Below are the code and all the weights of a small trained network. Each question names an input and a class and asks about switching units off, where a switched-off unit gives its printed mean instead of its output.

import numpy as np


def w(rows, s, z=0):
    codes = np.array(rows[::2]) - 128.0
    scale = np.full(codes.shape[1], s)
    scale[-1] = z or s
    return codes * scale


def f(y):
    return y / 2 * (1 + np.tanh(0.7978845608 * (y + 0.044715 * y**3)))


def log_softmax(a):
    a = a - a.max(-1, keepdims=True)
    return a - np.log(np.exp(a).sum(-1, keepdims=True))


def net(x, mask):
    res = np.array(x, float).reshape(1, 8) / 4 @ E
    y = f(res @ A[0][:, :-1].T + A[0][:, -1])
    res = res + np.where(mask, y, B[0][:, -1]) @ B[0][:, :-1]
    return log_softmax(res[-1] @ U[:, :-1].T + U[:, -1])


A, B = {}, {}
E = w([
[129,129,128,127,132],'x0',
[125,131,124,118,133],'x1',
[126,128,128,125,134],'x2',
[129,125,129,130,127],'x3',
[1,192,151,193,182],'x4',
[232,227,134,182,180],'x5',
[132,119,142,172,100],'x6',
[88,79,29,204,177],'x7',
],0.012)
A[0] = w([
[174,122,183,60,1,232],'N1',
[238,185,106,202,160,159],'N2',
[210,138,116,132,121,136],'N3',
[131,50,250,60,126,148],'N4',
[121,178,158,115,219,184],'N5',
[104,198,209,35,63,255],'N6',
[188,57,56,155,109,223],'N7',
[155,210,29,207,179,141],'N8',
[129,229,246,129,116,207],'N9',
[198,186,202,106,151,113],'N10',
],0.0099,0.0055)
B[0] = w([
[200,106,194,151,158,234],'N1',
[159,206,125,116,155,245],'N2',
[172,187,132,39,114,182],'N3',
[145,83,174,147,232,192],'N4',
[147,129,132,222,77,202],'N5',
[127,139,197,199,142,247],'N6',
[149,85,55,1,138,210],'N7',
[182,81,77,168,212,232],'N8',
[132,157,182,163,70,254],'N9',
[164,208,123,95,17,213],'N10',
],0.0095,0.013)
U = w([
[225,96,171,174,217,255],'0',
[50,128,253,157,148,46],'1',
[184,203,183,50,82,117],'2',
[150,197,153,187,55,38],'3',
[139,31,83,52,120,104],'4',
[22,97,55,167,126,215],'5',
[200,167,59,72,180,12],'6',
],0.011,0.0055)

Each question gives the input, the list of numbers given to net, and the class t.
The units are the neurons (one row each of A and B). Each row of codes is followed by its name. A weight is (code - 128) times the scale printed after its matrix; where a second scale follows, it is the last column's (A, B and U).
mask holds one flag per neuron, in row order. A switched-off neuron (its flag False) gives its mean, the last column of its row in B, instead of its output. The means were averaged over made-up inputs and are rounded, as every weight is.
A unit's drop is (log p(t) with every unit on - log p(t) with that unit switched off) / (log p(t) with every unit on - log p(t) with every unit switched off).
The circuit of an input: a set's keep is (log p(t) with only the set's units on - log p(t) with every unit switched off) / (log p(t) with every unit on - log p(t) with every unit switched off). Starting from all 10 units, units are removed one at a time, each time the one whose removal leaves the highest keep (on an exact tie, the one counted first), for as long as the keep stays at least 0.8.
units of the circuit, in order: the units of the circuit, biggest drop first
k most important neurons: the k neurons with the biggest drops, biggest first
drop when u is switched off: that unit's drop, to one decimal
input [5,4,-1,4,7,0,-6,-5], class 1: units of the circuit, in order -> (N6)
input [3,-8,2,2,0,3,4,4], class 6: 2 most important neurons -> (N6; N1)
input [-3,-5,1,-2,8,2,-5,-3], class 3: units of the circuit, in order -> (N5; N9)
input [-3,-7,2,-5,1,0,3,-8], class 1: 4 most important neurons -> (N6; N4; N8; N9)
input [-3,-2,6,-4,1,-6,2,-6], class 1: 4 most important neurons -> (N8; N6; N7; N2)
input [4,-8,4,-6,-8,3,-3,1], class 6: 3 most important neurons -> (N7; N9; N6)
input [3,2,2,-5,0,3,3,8], class 6: units of the circuit, in order -> (N7; N6)
input [-1,-1,4,-3,0,6,-7,6], class 6: units of the circuit, in order -> (N6; N1)
input [5,-5,-7,-2,-5,-1,7,-5], class 0: 2 most important neurons -> (N1; N4)
input [4,-8,7,-7,1,-6,6,-7], class 1: 3 most important neurons -> (N8; N6; N7)
input [-6,0,3,1,2,-8,8,4], class 5: 2 most important neurons -> (N1; N3)
input [-3,-4,8,-4,-3,-6,6,-7], class 0: drop when N1 is switched off -> 0.2
input [4,2,-7,5,3,0,0,6], class 5: drop when N1 is switched off -> 0.5
input [6,0,5,-7,1,0,1,-4], class 1: most important neuron -> (N8)
input [0,-4,5,8,1,1,-8,-6], class 3: drop when N8 is switched off -> 0.2
